Below are the code and all the weights of a small trained network. Each question names an input and a target symbol and asks about switching units off, where a switched-off unit gives its printed mean instead of its output.

import numpy as np


def w(rows, s, z=0):
    codes = np.array(rows[::2]) - 128.0
    scale = np.full(codes.shape[1], s)
    scale[-1] = z or s
    return codes * scale


def f(y):
    return y / 2 * (1 + np.tanh(0.7978845608 * (y + 0.044715 * y**3)))


def softmax(a):
    e = np.exp(a - a.max(-1, keepdims=True))
    return e / e.sum(-1, keepdims=True)


def log_softmax(a):
    a = a - a.max(-1, keepdims=True)
    return a - np.log(np.exp(a).sum(-1, keepdims=True))


def net(x, mask):
    ids = ['ΛΣβζημξπ'.index(c) for c in x.split()]
    T = len(ids)
    res = E[ids] + P[:T]
    r = res
    for j in range(3):
        rows = slice(4 * j, 4 * j + 4)
        q, k, v = (r @ M[0][rows].T for M in (Q, K, V))
        z = softmax(np.where(np.tri(T) > 0, q @ k.T / 4**0.5, -1e9)) @ v
        o = O[0][rows]
        res = res + np.where(mask[j], z, o[:, -1]) @ o[:, :-1]
    y = f(res @ A[0][:, :-1].T + A[0][:, -1])
    res = res + np.where(mask[3:15], y, B[0][:, -1]) @ B[0][:, :-1]
    return log_softmax(res[-1] @ U[:, :-1].T + U[:, -1])


Q, K, V, O, A, B = {}, {}, {}, {}, {}, {}
E = w([
[109,137,38,142],'Λ',
[160,48,134,7],'Σ',
[83,135,79,179],'β',
[91,180,116,97],'ζ',
[182,112,176,12],'η',
[184,198,61,157],'μ',
[202,208,192,156],'ξ',
[134,117,192,213],'π',
],0.013)
P = w([
[1,200,145,106],'0',
[144,124,124,123],'1',
[146,141,135,148],'2',
[155,141,130,174],'3',
[179,133,143,191],'4',
[173,129,132,182],'5',
[164,131,132,163],'6',
],0.0079)
Q[0] = w([
[145,146,117,118],'H1',
[122,35,186,112],'H1',
[144,169,113,150],'H1',
[121,102,130,109],'H1',
[135,35,151,91],'H2',
[198,71,165,66],'H2',
[198,16,139,63],'H2',
[134,102,109,92],'H2',
[78,123,154,157],'H3',
[34,217,135,176],'H3',
[167,63,191,79],'H3',
[44,245,120,192],'H3',
],0.011)
K[0] = w([
[134,160,124,146],'H1',
[82,52,90,12],'H1',
[111,192,147,160],'H1',
[106,110,113,69],'H1',
[67,135,71,1],'H2',
[32,140,85,93],'H2',
[9,145,70,42],'H2',
[88,157,121,84],'H2',
[140,131,69,152],'H3',
[253,147,66,170],'H3',
[69,94,110,120],'H3',
[232,165,81,151],'H3',
],0.0097)
V[0] = w([
[108,120,147,163],'H1',
[57,123,140,137],'H1',
[139,154,96,163],'H1',
[91,144,92,140],'H1',
[184,104,251,81],'H2',
[72,89,188,151],'H2',
[126,71,146,114],'H2',
[79,57,145,216],'H2',
[65,96,50,100],'H3',
[109,53,119,45],'H3',
[44,180,85,118],'H3',
[95,183,207,146],'H3',
],0.012)
O[0] = w([
[140,97,154,103,74],'H1',
[82,86,142,121,92],'H1',
[131,95,107,106,109],'H1',
[92,131,89,82,115],'H1',
[179,142,203,90,96],'H2',
[171,36,171,151,81],'H2',
[106,90,175,119,54],'H2',
[133,39,144,254,3],'H2',
[121,12,100,77,159],'H3',
[57,90,143,46,116],'H3',
[209,71,107,93,253],'H3',
[197,195,167,119,182],'H3',
],0.0083,0.0035)
A[0] = w([
[63,166,3,189,104],'N1',
[204,62,64,106,114],'N2',
[52,103,77,100,255],'N3',
[47,132,67,175,123],'N4',
[165,218,111,156,141],'N5',
[104,204,125,111,202],'N6',
[54,43,131,90,95],'N7',
[164,228,117,154,115],'N8',
[75,171,179,66,189],'N9',
[180,60,94,105,123],'N10',
[117,171,158,79,146],'N11',
[232,81,72,133,138],'N12',
],0.0072,0.0091)
B[0] = w([
[135,232,149,2,199],'N1',
[6,189,210,164,187],'N2',
[40,23,85,147,254],'N3',
[85,176,173,7,151],'N4',
[179,39,204,104,238],'N5',
[204,52,42,171,234],'N6',
[146,98,223,83,182],'N7',
[136,77,188,97,232],'N8',
[225,63,39,168,217],'N9',
[76,173,204,156,179],'N10',
[160,168,96,130,188],'N11',
[78,232,181,216,195],'N12',
],0.0055,0.0091)
U = w([
[72,127,112,147,150],'Λ',
[117,104,161,70,7],'Σ',
[126,92,153,213,249],'β',
[83,216,194,73,65],'ζ',
[148,203,76,70,155],'η',
[130,86,2,177,254],'μ',
[150,104,78,139,34],'ξ',
[187,149,146,118,29],'π',
],0.0069,0.0025)

Each question gives the input, a string of symbols that net reads in full, and the target symbol t.
The units are the heads (4 rows each of Q, K, V and O) and the neurons (one row each of A and B). Each row of codes is followed by its name. A weight is (code - 128) times the scale printed after its matrix; where a second scale follows, it is the last column's (O, A, B and U).
mask holds one flag per unit, heads first, then neurons. A switched-off unit (its flag False) gives its mean, the last column of its rows in O or B, instead of its output. The means were averaged over made-up inputs and are rounded, as every weight is.
A unit's drop is (log p(t) with every unit on - log p(t) with that unit switched off) / (log p(t) with every unit on - log p(t) with every unit switched off).
The circuit of an input: a set's keep is (log p(t) with only the set's units on - log p(t) with every unit switched off) / (log p(t) with every unit on - log p(t) with every unit switched off). Starting from the 12 units with the biggest drops (on a tie, the unit counted first), units are removed one at a time, each time the one whose removal leaves the highest keep (on an exact tie, the one counted first), for as long as the keep stays at least 0.8.
circuit, biggest first: the units of the circuit, biggest drop first
most important unit: the unit with the biggest drop
top k neurons: the k neurons with the biggest drops, biggest first
heads that matter: for each layer, one digit per head in row order, 1 if its drop is at least 0.15 and else 0, layers parted by /
drop when u is switched off: that unit's drop, to one decimal
input Σ μ μ β Σ Σ μ, target η: most important unit => N1
input Σ Σ ξ μ μ, target π: heads that matter => 001
input ζ Σ μ Λ, target η: circuit, biggest first => (N1, H2)
input η ζ β Σ, target η: circuit, biggest first => (H2, N5, N8)
input Σ ζ π Λ, target β: heads that matter => 010
input μ μ ζ, target η: circuit, biggest first => (H2, N1)
input π Σ ζ μ β, target η: heads that matter => 011
input Σ μ μ, target η: circuit, biggest first => (H2, N1)
input Σ Λ β, target Λ: heads that matter => 011
input Λ ζ ζ, target μ: heads that matter => 000
input μ Σ Σ, target μ: heads that matter => 011
input ζ β β π π ζ ζ, target β: heads that matter => 010
input π Σ Σ ζ Σ, target π: heads that matter => 111
input Σ ζ ξ, target π: top 2 neurons => (N5, N3)
input β ζ ζ Σ, target β: top 2 neurons => (N1, N12)
input μ ξ π Σ π ζ η, target μ: most important unit => H2
input β β Λ, target Λ: top 2 neurons => (N3, N2)
input ζ Σ ξ μ ζ, target π: top 3 neurons => (N5, N3, N8)
input Σ Σ ζ ζ ξ β, target π: drop when H2 is switched off => 0.1
input Σ Σ Σ μ Σ ξ β, target π: drop when H2 is switched off => 0.2
